Here is a tiny trained network, its code and every weight. The questions are about switching its units off for an input and a target symbol, where a switched-off unit gives its printed mean instead of its output.

import numpy as np


def w(rows, s, z=0):
    codes = np.array(rows[::2]) - 128.0
    scale = np.full(codes.shape[1], s)
    scale[-1] = z or s
    return codes * scale


def f(y):
    return np.maximum(y, 0)


def softmax(a):
    e = np.exp(a - a.max(-1, keepdims=True))
    return e / e.sum(-1, keepdims=True)


def log_softmax(a):
    a = a - a.max(-1, keepdims=True)
    return a - np.log(np.exp(a).sum(-1, keepdims=True))


def net(x, mask):
    ids = ['αβγδεζηθμξπτφψω'.index(c) for c in x.split()]
    T = len(ids)
    res = E[ids] + P[:T]
    u = 0
    for l in range(2):
        q, k, v = (res @ M[l].T for M in (Q, K, V))
        z = softmax(np.where(np.tri(T) > 0, q @ k.T / 3**0.5, -1e9)) @ v
        res = res + np.where(mask[u], z, O[l][:, -1]) @ O[l][:, :-1]
        u += 1
        y = f(res @ A[l][:, :-1].T + A[l][:, -1])
        res = res + np.where(mask[u : u + 12], y, B[l][:, -1]) @ B[l][:, :-1]
        u += 12
    return log_softmax(res[-1] @ U[:, :-1].T + U[:, -1])


Q, K, V, O, A, B = {}, {}, {}, {}, {}, {}
E = w([
[165,117,127,164,91,138,177],'α',
[88,100,90,155,118,85,99],'β',
[89,243,135,192,202,189,68],'γ',
[146,127,140,207,155,144,200],'δ',
[188,117,121,145,84,151,167],'ε',
[181,102,153,179,114,126,173],'ζ',
[148,93,226,90,99,175,186],'η',
[46,68,192,149,177,167,193],'θ',
[80,31,30,187,229,136,86],'μ',
[102,6,168,74,155,185,65],'ξ',
[149,36,148,153,219,105,73],'π',
[238,103,88,145,172,166,145],'τ',
[188,179,188,77,140,73,42],'φ',
[126,88,123,36,118,193,117],'ψ',
[97,142,29,128,175,183,154],'ω',
],0.02)
P = w([
[117,127,197,194,15,210,97],'0',
[135,140,175,192,46,204,103],'1',
[140,143,153,177,72,190,110],'2',
[144,142,145,157,85,166,128],'3',
[149,143,133,137,103,147,140],'4',
[152,145,123,119,119,129,154],'5',
[162,145,112,99,136,108,164],'6',
[169,148,104,79,154,91,175],'7',
[175,145,96,57,171,75,184],'8',
[184,147,87,36,185,53,200],'9',
[188,144,81,24,194,35,213],'10',
[196,147,79,1,213,16,223],'11',
],0.0095)
Q[0] = w([
[243,118,80,153,189,195,103],'L0H1',
[177,181,131,136,88,92,136],'L0H1',
[21,153,152,127,145,53,2],'L0H1',
],0.012)
K[0] = w([
[110,181,95,30,217,113,74],'L0H1',
[183,170,123,104,123,64,152],'L0H1',
[122,146,142,247,24,167,44],'L0H1',
],0.013)
V[0] = w([
[98,135,23,96,75,152,233],'L0H1',
[254,59,45,25,185,147,85],'L0H1',
[196,211,118,167,124,19,129],'L0H1',
],0.0053)
O[0] = w([
[108,176,204,86,39,88,64,32],'L0H1',
[206,197,127,187,81,248,162,114],'L0H1',
[162,9,126,88,107,255,128,2],'L0H1',
],0.0057,0.0031)
A[0] = w([
[158,89,177,80,41,146,130,197],'L0N1',
[168,72,120,127,76,80,88,182],'L0N2',
[114,150,92,189,136,99,187,4],'L0N3',
[106,101,171,146,69,192,207,87],'L0N4',
[114,94,100,66,159,124,71,86],'L0N5',
[128,131,93,120,139,108,163,177],'L0N6',
[117,112,193,130,141,161,110,137],'L0N7',
[166,221,149,180,121,120,125,41],'L0N8',
[67,177,153,66,100,43,111,87],'L0N9',
[132,179,149,124,78,247,130,135],'L0N10',
[140,136,192,87,82,103,120,67],'L0N11',
[141,144,72,126,102,89,129,200],'L0N12',
],0.012,0.0048)
B[0] = w([
[110,57,101,131,145,113,83,228],'L0N1',
[28,141,80,135,147,72,85,190],'L0N2',
[85,97,127,66,94,155,71,182],'L0N3',
[198,138,125,136,214,188,154,225],'L0N4',
[141,81,178,135,96,146,138,197],'L0N5',
[107,108,102,109,82,104,140,206],'L0N6',
[132,166,139,139,101,177,145,186],'L0N7',
[192,150,118,109,10,92,142,200],'L0N8',
[212,167,105,123,118,180,85,186],'L0N9',
[166,149,92,101,103,106,90,255],'L0N10',
[143,123,67,150,196,155,103,167],'L0N11',
[73,147,145,125,99,142,158,193],'L0N12',
],0.011,0.0067)
Q[1] = w([
[158,9,100,91,15,142,156],'L1H1',
[137,193,49,176,113,141,144],'L1H1',
[254,194,82,145,63,47,204],'L1H1',
],0.0072)
K[1] = w([
[132,213,102,73,174,107,152],'L1H1',
[125,98,71,61,119,125,118],'L1H1',
[127,84,81,2,142,97,218],'L1H1',
],0.0091)
V[1] = w([
[108,32,144,114,1,168,226],'L1H1',
[138,56,102,109,107,89,176],'L1H1',
[52,207,19,56,120,192,188],'L1H1',
],0.0049)
O[1] = w([
[71,88,167,208,26,254,139,1],'L1H1',
[126,50,78,156,182,39,81,55],'L1H1',
[65,190,166,197,193,162,56,224],'L1H1',
],0.0076,0.0028)
A[1] = w([
[106,83,58,182,185,177,143,83],'L1N1',
[90,106,208,128,148,177,102,127],'L1N2',
[151,189,175,33,45,128,145,14],'L1N3',
[109,115,251,155,153,143,217,114],'L1N4',
[174,173,103,198,121,115,130,39],'L1N5',
[168,81,177,177,121,80,136,135],'L1N6',
[91,88,86,91,96,141,61,164],'L1N7',
[137,112,194,190,163,104,146,160],'L1N8',
[96,76,155,72,189,92,111,142],'L1N9',
[208,120,177,118,176,168,145,68],'L1N10',
[171,85,118,139,55,108,153,138],'L1N11',
[52,132,158,123,120,90,84,255],'L1N12',
],0.012,0.0062)
B[1] = w([
[87,138,179,111,152,119,51,210],'L1N1',
[100,109,146,118,47,139,159,159],'L1N2',
[133,135,98,184,158,74,80,188],'L1N3',
[134,225,145,123,239,81,99,158],'L1N4',
[69,165,87,66,107,137,104,197],'L1N5',
[117,62,119,212,109,163,141,151],'L1N6',
[158,134,225,137,151,97,150,254],'L1N7',
[161,136,6,148,199,152,133,154],'L1N8',
[113,177,115,183,92,170,105,244],'L1N9',
[89,119,82,66,120,107,174,247],'L1N10',
[156,143,185,191,158,122,171,204],'L1N11',
[185,92,80,87,98,117,168,238],'L1N12',
],0.011,0.0084)
U = w([
[49,115,162,142,154,85,30,166],'α',
[85,90,105,100,109,2,150,172],'β',
[110,192,159,146,216,117,140,116],'γ',
[53,201,79,110,69,160,16,136],'δ',
[133,157,164,177,133,148,116,130],'ε',
[237,146,190,108,194,147,52,102],'ζ',
[121,93,93,64,144,170,98,156],'η',
[199,143,75,126,118,163,140,20],'θ',
[127,135,129,135,146,136,89,99],'μ',
[137,83,67,195,190,131,89,152],'ξ',
[126,134,121,137,147,130,84,118],'π',
[168,139,143,167,137,166,124,138],'τ',
[131,160,88,160,164,66,78,2],'φ',
[145,120,185,104,69,253,138,248],'ψ',
[136,123,148,152,157,122,148,183],'ω',
],0.0086,0.0064)

Each question gives the input, a string of symbols that net reads in full, and the target symbol t.
The units are the heads (3 rows each of Q, K, V and O) and the neurons (one row each of A and B). Each row of codes is followed by its name. A weight is (code - 128) times the scale printed after its matrix; where a second scale follows, it is the last column's (O, A, B and U).
mask holds one flag per unit, layer by layer, with each layer's heads first. A switched-off unit (its flag False) gives its mean, the last column of its rows in O or B, instead of its output. The means were averaged over made-up inputs and are rounded, as every weight is.
A unit's drop is (log p(t) with every unit on - log p(t) with that unit switched off) / (log p(t) with every unit on - log p(t) with every unit switched off).
The circuit of an input: a set's keep is (log p(t) with only the set's units on - log p(t) with every unit switched off) / (log p(t) with every unit on - log p(t) with every unit switched off). Starting from the 12 units with the biggest drops (on a tie, the unit counted first), units are removed one at a time, each time the one whose removal leaves the highest keep (on an exact tie, the one counted first), for as long as the keep stays at least 0.8.
units of the circuit, in order: the units of the circuit, biggest drop first
top k neurons: the k neurons with the biggest drops, biggest first
top k neurons in layer l: the k neurons of layer l with the biggest drops, biggest first
input ξ γ γ η μ π β π ε ξ ε, target ε: top 2 neurons in layer 1 => [L1N11, L1N3]
input θ θ μ γ ω ζ η τ γ φ ω α, target δ: top neuron in layer 0 => [L0N5]
input γ θ θ η β ζ ψ γ γ ψ ζ, target φ: units of the circuit, in order => [L0H1, L1N3, L0N8]
input ζ β ζ ω φ ω, target δ: top 3 neurons => [L0N1, L0N10, L1N11]
input β θ α η π α γ τ δ, target θ: units of the circuit, in order => [L0H1, L0N4, L1N10]
input ε α θ φ γ ω ξ, target ψ: units of the circuit, in order => [L1N2, L0N5]
input γ φ η π, target ξ: units of the circuit, in order => [L1N8, L0H1, L1N6]
input δ θ ψ ω μ β θ δ ψ ξ α, target φ: units of the circuit, in order => [L0H1, L1N3, L0N8]
input ζ μ θ δ ω η τ ζ, target θ: top 2 neurons => [L0N8, L0N4]
input δ η τ τ α μ δ θ α ζ, target β: units of the circuit, in order => [L0N4, L1N9]
input γ π μ, target α: top 2 neurons => [L1N1, L1N7]
input β π γ β γ θ β θ δ ε, target β: units of the circuit, in order => [L1N9, L0N4]
input π β ψ η γ β, target β: units of the circuit, in order => [L1N12, L0N4, L0N2]
input β α ε ψ η τ ε, target θ: top 4 neurons => [L0N4, L0N10, L0N8, L1N11]
input ψ ω ψ γ α, target φ: units of the circuit, in order => [L1N3, L0H1, L0N8]
input θ η ε γ β γ η φ ζ, target η: units of the circuit, in order => [L0H1, L1N10, L0N4, L1N1]
input ψ ζ α π τ, target θ: units of the circuit, in order => [L0H1, L0N10, L1N10]
input φ β δ ψ π γ π α η β θ ε, target β: top 3 neurons => [L0N2, L0N4, L1N9]
input ψ η θ π τ θ ψ ζ β ψ ξ, target ψ: units of the circuit, in order => [L1N9, L0N5]
input μ γ ε δ τ ω ζ ξ π γ ζ, target ψ: top 2 neurons => [L0N3, L0N8]
input β ε ψ ζ ψ η β θ φ τ, target η: units of the circuit, in order => [L0H1, L1N10, L1N1]
input π β ζ φ η ω φ δ α, target η: top 3 neurons => [L0N4, L1N10, L1N9]
input τ ζ δ, target θ: units of the circuit, in order => [L0N4, L0H1, L0N8, L1N10]
input τ γ γ ω ζ ξ β μ β δ θ, target γ: top 3 neurons => [L1N4, L0N10, L0N8]
input θ γ ε γ δ γ ψ ξ μ ω π τ, target δ: top 2 neurons => [L1N5, L0N5]
input α μ π φ τ, target η: top neuron => [L1N10]
input δ ε φ γ η δ π θ β η, target η: top 3 neurons => [L1N10, L0N4, L0N11]
input μ ψ γ τ, target φ: top 4 neurons => [L1N3, L0N8, L1N11, L0N10]
input μ ζ ψ μ α ε ζ τ ε ε, target θ: top 4 neurons in layer 0 => [L0N4, L0N10, L0N8, L0N3]
input ψ δ ε ζ α η ψ α β ξ α, target ε: top 4 neurons => [L1N11, L1N3, L0N8, L0N6]
